Below are the code and all the weights of a small trained network. Each question names an input and a class and asks about switching units off, where a switched-off unit gives its printed mean instead of its output.

import numpy as np


def w(rows, s, z=0):
    codes = np.array(rows[::2]) - 128.0
    scale = np.full(codes.shape[1], s)
    scale[-1] = z or s
    return codes * scale


def f(y):
    return np.maximum(y, 0)


def log_softmax(a):
    a = a - a.max(-1, keepdims=True)
    return a - np.log(np.exp(a).sum(-1, keepdims=True))


def net(x, mask):
    res = np.array(x, float).reshape(1, 8) / 4 @ E
    y = f(res @ A[0][:, :-1].T + A[0][:, -1])
    res = res + np.where(mask, y, B[0][:, -1]) @ B[0][:, :-1]
    return log_softmax(res[-1] @ U[:, :-1].T + U[:, -1])


A, B = {}, {}
E = w([
[254,142,202],'x0',
[128,126,130],'x1',
[129,128,127],'x2',
[130,127,128],'x3',
[129,127,131],'x4',
[93,242,155],'x5',
[197,160,30],'x6',
[128,129,128],'x7',
],0.0089)
A[0] = w([
[127,125,129,111],'n1',
[153,126,147,185],'n2',
[94,199,124,59],'n3',
[103,96,190,50],'n4',
[98,122,108,223],'n5',
[90,129,100,49],'n6',
[120,168,137,99],'n7',
[113,8,70,116],'n8',
[147,139,89,50],'n9',
[161,133,75,50],'n10',
[142,136,101,73],'n11',
[95,121,99,41],'n12',
[127,155,63,121],'n13',
[105,150,115,96],'n14',
[100,125,100,71],'n15',
[85,128,102,54],'n16',
[95,132,155,128],'n17',
[92,99,185,20],'n18',
[37,117,126,124],'n19',
[83,118,199,87],'n20',
[223,161,18,71],'n21',
[151,162,99,99],'n22',
[179,137,155,47],'n23',
[182,9,124,38],'n24',
[154,166,68,56],'n25',
[157,131,140,81],'n26',
[159,143,86,51],'n27',
[105,135,63,137],'n28',
[60,105,89,30],'n29',
[91,124,96,32],'n30',
[111,208,139,24],'n31',
[138,131,96,87],'n32',
[170,122,175,60],'n33',
[104,109,203,41],'n34',
[194,154,212,45],'n35',
[93,130,101,35],'n36',
[134,76,108,45],'n37',
[112,138,111,245],'n38',
[136,143,91,168],'n39',
[172,142,159,21],'n40',
],0.016,0.012)
B[0] = w([
[136,126,140,128],'n1',
[203,94,143,205],'n2',
[112,193,127,163],'n3',
[47,84,87,154],'n4',
[190,109,146,224],'n5',
[169,119,74,139],'n6',
[87,206,189,150],'n7',
[112,217,171,215],'n8',
[58,66,142,135],'n9',
[54,99,135,149],'n10',
[106,106,126,133],'n11',
[152,122,58,135],'n12',
[69,104,158,177],'n13',
[160,159,120,142],'n14',
[154,118,51,139],'n15',
[157,120,88,143],'n16',
[111,106,166,165],'n17',
[32,80,128,145],'n18',
[196,116,83,204],'n19',
[71,82,121,181],'n20',
[59,89,137,238],'n21',
[81,80,143,159],'n22',
[127,131,19,152],'n23',
[82,247,134,192],'n24',
[78,108,102,159],'n25',
[148,118,93,140],'n26',
[79,95,115,144],'n27',
[175,134,123,182],'n28',
[135,133,42,157],'n29',
[184,113,1,136],'n30',
[45,220,121,153],'n31',
[113,104,130,138],'n32',
[155,122,40,159],'n33',
[78,122,100,158],'n34',
[144,125,24,195],'n35',
[182,116,72,134],'n36',
[62,211,92,138],'n37',
[210,89,172,251],'n38',
[109,95,180,186],'n39',
[147,134,9,141],'n40',
],0.0079,0.011)
U = w([
[145,129,133,235],'0',
[155,136,38,10],'1',
[138,131,143,218],'2',
[55,85,126,37],'3',
[97,249,130,20],'4',
[159,123,147,176],'5',
[158,118,142,162],'6',
],0.013,0.012)

Each question gives the input, the list of numbers given to net, and the class t.
The units are the neurons (one row each of A and B). Each row of codes is followed by its name. A weight is (code - 128) times the scale printed after its matrix; where a second scale follows, it is the last column's (A, B and U).
mask holds one flag per neuron, in row order. A switched-off neuron (its flag False) gives its mean, the last column of its row in B, instead of its output. The means were averaged over made-up inputs and are rounded, as every weight is.
A unit's drop is (log p(t) with every unit on - log p(t) with that unit switched off) / (log p(t) with every unit on - log p(t) with every unit switched off).
The circuit of an input: a set's keep is (log p(t) with only the set's units on - log p(t) with every unit switched off) / (log p(t) with every unit on - log p(t) with every unit switched off). Starting from the 12 units with the biggest drops (on a tie, the unit counted first), units are removed one at a time, each time the one whose removal leaves the highest keep (on an exact tie, the one counted first), for as long as the keep stays at least 0.8.
units of the circuit, in order: the units of the circuit, biggest drop first
unit that matters most: the unit with the biggest drop
k most important neurons: the k neurons with the biggest drops, biggest first
drop of u: that unit's drop, to one decimal
input [4,2,-6,3,8,8,0,7], class 4: units of the circuit, in order -> n31
input [-8,-5,-4,1,2,-1,-7,-4], class 1: units of the circuit, in order -> n19, n29
input [-4,6,7,6,1,3,8,6], class 3: units of the circuit, in order -> n21, n13
input [-8,-5,2,3,2,-7,-8,3], class 1: units of the circuit, in order -> n19, n29
input [-4,0,-7,7,0,-8,7,-1], class 4: 2 most important neurons -> n8, n24
input [7,4,-1,3,-5,2,-8,4], class 3: 2 most important neurons -> n20, n4
input [8,-2,-4,4,-2,-3,-7,-2], class 1: 2 most important neurons -> n35, n33
input [0,1,-4,-3,-7,3,-7,4], class 3: 3 most important neurons -> n20, n4, n18
input [5,-3,-1,5,1,-8,-7,3], class 4: units of the circuit, in order -> n24, n8
input [0,5,5,4,-4,-6,4,6], class 4: 2 most important neurons -> n24, n8
input [2,-1,-1,4,2,7,-1,-1], class 4: 4 most important neurons -> n31, n7, n3, n19
input [-1,1,5,6,4,2,-7,-1], class 3: 4 most important neurons -> n20, n4, n18, n34
input [7,-6,-7,1,-3,-8,5,-4], class 4: 2 most important neurons -> n24, n8
input [0,4,-2,4,7,-7,1,2], class 4: unit that matters most -> n24
input [4,6,0,5,4,-3,7,5], class 3: drop of n21 -> 0.4
input [-2,5,5,2,-3,-8,-3,-4], class 4: drop of n8 -> 0.3
input [8,-5,-1,-7,1,-4,6,-5], class 1: drop of n33 -> 0.1
input [-1,-1,-3,-5,5,-8,2,5], class 4: drop of n8 -> 0.3
